Below is a small trained network, with its code and all its weights. Each question gives an input and a class and asks what happens when units are switched off, that is, made to give their printed mean instead of their output.

import numpy as np


def w(rows, s, z=0):
    codes = np.array(rows[::2]) - 128.0
    scale = np.full(codes.shape[1], s)
    scale[-1] = z or s
    return codes * scale


def norm(h):
    return h / np.sqrt((h * h).mean(-1, keepdims=True) + 1e-5)


def f(y):
    return y / 2 * (1 + np.tanh(0.7978845608 * (y + 0.044715 * y**3)))


def log_softmax(a):
    a = a - a.max(-1, keepdims=True)
    return a - np.log(np.exp(a).sum(-1, keepdims=True))


def net(x, mask):
    res = np.array(x, float).reshape(1, 8) / 4 @ E
    u = 0
    for l in range(4):
        y = f(norm(res) @ A[l][:, :-1].T + A[l][:, -1])
        res = res + np.where(mask[u : u + 8], y, B[l][:, -1]) @ B[l][:, :-1]
        u += 8
    return log_softmax(norm(res)[-1] @ U[:, :-1].T + U[:, -1])


A, B = {}, {}
E = w([
[150,66,209,107,129],'x0',
[105,194,211,160,165],'x1',
[132,127,127,131,120],'x2',
[118,136,134,104,153],'x3',
[121,135,132,109,147],'x4',
[3,120,146,111,53],'x5',
[116,137,133,101,157],'x6',
[130,127,127,131,123],'x7',
],0.0071)
A[0] = w([
[137,75,119,127,132,162],'0.n0',
[78,104,161,48,197,228],'0.n1',
[150,143,53,176,59,172],'0.n2',
[95,139,27,138,150,42],'0.n3',
[171,187,2,171,202,173],'0.n4',
[113,120,144,87,136,104],'0.n5',
[155,129,158,150,99,73],'0.n6',
[217,162,117,138,165,253],'0.n7',
],0.007,0.0031)
B[0] = w([
[214,101,76,48,197,150],'0.n0',
[208,116,76,187,25,201],'0.n1',
[117,190,122,2,217,191],'0.n2',
[160,35,92,72,210,152],'0.n3',
[178,186,79,127,137,254],'0.n4',
[112,91,155,233,55,127],'0.n5',
[138,180,101,114,126,120],'0.n6',
[251,127,115,241,75,243],'0.n7',
],0.0042,0.0048)
A[1] = w([
[3,152,98,36,154,99],'1.n0',
[214,110,116,85,198,100],'1.n1',
[90,233,141,15,93,247],'1.n2',
[124,249,86,191,13,152],'1.n3',
[69,25,33,82,106,163],'1.n4',
[99,249,75,233,82,181],'1.n5',
[94,122,35,171,96,53],'1.n6',
[163,255,163,235,119,126],'1.n7',
],0.0049,0.0012)
B[1] = w([
[103,121,155,206,163,179],'1.n0',
[167,106,141,168,184,207],'1.n1',
[108,113,101,182,116,186],'1.n2',
[92,156,147,99,187,206],'1.n3',
[94,147,140,119,45,206],'1.n4',
[107,229,144,139,181,221],'1.n5',
[76,128,124,92,254,143],'1.n6',
[161,160,113,160,193,251],'1.n7',
],0.0058,0.0028)
A[2] = w([
[62,141,241,113,147,113],'2.n0',
[241,42,20,65,186,20],'2.n1',
[214,18,168,166,115,164],'2.n2',
[158,157,161,153,200,250],'2.n3',
[134,125,122,164,220,138],'2.n4',
[53,1,247,153,64,186],'2.n5',
[9,196,40,142,130,91],'2.n6',
[9,108,54,78,42,165],'2.n7',
],0.0067,0.0024)
B[2] = w([
[75,183,25,173,33,171],'2.n0',
[72,101,82,167,37,253],'2.n1',
[31,98,175,141,153,228],'2.n2',
[108,129,216,134,39,239],'2.n3',
[113,131,117,26,98,180],'2.n4',
[219,228,73,98,100,244],'2.n5',
[104,61,172,163,185,210],'2.n6',
[175,29,164,81,255,235],'2.n7',
],0.0073,0.0044)
A[3] = w([
[231,161,89,154,120,24],'3.n0',
[174,105,89,2,100,13],'3.n1',
[197,198,140,147,57,253],'3.n2',
[205,225,196,220,101,135],'3.n3',
[110,201,61,137,35,83],'3.n4',
[79,57,114,136,87,158],'3.n5',
[206,69,143,93,84,155],'3.n6',
[250,67,87,136,113,134],'3.n7',
],0.008,0.0027)
B[3] = w([
[80,204,106,139,132,168],'3.n0',
[154,188,200,56,165,156],'3.n1',
[138,69,117,113,162,239],'3.n2',
[171,98,109,104,146,253],'3.n3',
[113,138,31,96,125,179],'3.n4',
[155,180,111,194,144,155],'3.n5',
[81,152,170,201,104,184],'3.n6',
[2,140,148,66,73,209],'3.n7',
],0.0077,0.0071)
U = w([
[132,173,8,91,67,254],'0',
[91,3,111,100,246,87],'1',
[237,224,114,174,224,90],'2',
[13,206,182,215,181,84],'3',
[64,43,169,215,15,124],'4',
[81,131,223,4,90,93],'5',
[236,74,252,175,122,136],'6',
],0.016,0.0036)

Each question gives the input, the list of numbers given to net, and the class t.
The units are the neurons (one row each of A and B). Each row of codes is followed by its name. A weight is (code - 128) times the scale printed after its matrix; where a second scale follows, it is the last column's (A, B and U).
mask holds one flag per neuron, layer by layer. A switched-off neuron (its flag False) gives its mean, the last column of its row in B, instead of its output. The means were averaged over made-up inputs and are rounded, as every weight is.
A unit's drop is (log p(t) with every unit on - log p(t) with that unit switched off) / (log p(t) with every unit on - log p(t) with every unit switched off).
The circuit of an input: a set's keep is (log p(t) with only the set's units on - log p(t) with every unit switched off) / (log p(t) with every unit on - log p(t) with every unit switched off). Starting from the 12 units with the biggest drops (on a tie, the unit counted first), units are removed one at a time, each time the one whose removal leaves the highest keep (on an exact tie, the one counted first), for as long as the keep stays at least 0.8.
circuit, biggest first: the units of the circuit, biggest drop first
most important unit: the unit with the biggest drop
k most important neurons: the k neurons with the biggest drops, biggest first
k most important neurons of layer l: the k neurons of layer l with the biggest drops, biggest first
drop of u: that unit's drop, to one decimal
input [8,-7,-8,-4,0,3,1,0], class 5: circuit, biggest first : [2.n5, 3.n1]
input [-3,-7,-6,4,-3,7,-1,-3], class 1: circuit, biggest first : [2.n7]
input [7,-8,-8,0,2,1,-8,8], class 5: circuit, biggest first : [3.n1, 3.n7]
input [-5,8,-1,-8,8,-1,-5,7], class 2: 2 most important neurons of layer 3 : [3.n7, 3.n3]
input [6,-1,2,3,-6,7,-5,-6], class 5: 4 most important neurons : [2.n5, 2.n7, 3.n1, 2.n1]
input [-8,2,-2,1,-5,0,7,-6], class 2: 2 most important neurons of layer 2 : [2.n2, 2.n1]
input [4,0,-5,-8,-8,1,6,-1], class 5: 3 most important neurons : [2.n5, 0.n7, 1.n5]
input [5,2,-3,5,5,5,-2,6], class 0: circuit, biggest first : [2.n5, 2.n0]
input [3,-3,-5,-1,-5,0,4,2], class 4: 2 most important neurons of layer 2 : [2.n2, 2.n1]
input [0,6,7,2,2,0,2,1], class 2: 2 most important neurons of layer 2 : [2.n2, 2.n7]
input [-1,1,8,6,-3,8,-1,-7], class 3: 4 most important neurons of layer 2 : [2.n7, 2.n0, 2.n6, 2.n5]
input [-2,0,7,-6,5,-6,7,-4], class 0: 2 most important neurons : [3.n7, 2.n1]
input [7,-2,-4,-8,7,4,-6,2], class 5: 2 most important neurons : [2.n5, 2.n7]
input [0,0,3,6,1,-2,-5,-3], class 0: circuit, biggest first : [2.n7]
input [3,6,7,3,4,1,-2,0], class 0: 2 most important neurons : [2.n0, 0.n7]
input [6,-1,6,-4,5,8,-5,-6], class 5: 3 most important neurons : [2.n5, 2.n7, 3.n1]
input [1,0,5,-2,-6,5,-3,-8], class 5: 4 most important neurons : [0.n4, 2.n7, 2.n5, 2.n2]
input [4,7,-5,-8,-8,8,1,-3], class 0: 2 most important neurons : [2.n5, 2.n0]
input [5,5,-6,1,-2,8,1,-2], class 0: 2 most important neurons : [2.n5, 2.n0]
input [-6,-1,-5,-8,-4,-7,1,-2], class 0: circuit, biggest first : [3.n7]
input [2,8,8,7,4,1,7,2], class 0: 2 most important neurons : [2.n0, 2.n7]
input [-3,4,8,-4,-6,0,1,3], class 2: 3 most important neurons : [3.n7, 2.n2, 1.n7]
input [-5,-6,-2,4,-6,4,-1,-8], class 1: drop of 0.n6 : 0.0
input [3,2,-7,-3,0,8,8,-2], class 0: drop of 2.n0 : 1.4
input [0,-7,5,-4,2,8,-3,-1], class 1: drop of 3.n1 : -0.1
input [-1,-6,7,-1,8,2,-1,-7], class 1: drop of 2.n7 : 0.4
input [6,-4,2,-3,3,-1,-7,1], class 4: most important unit : 2.n2
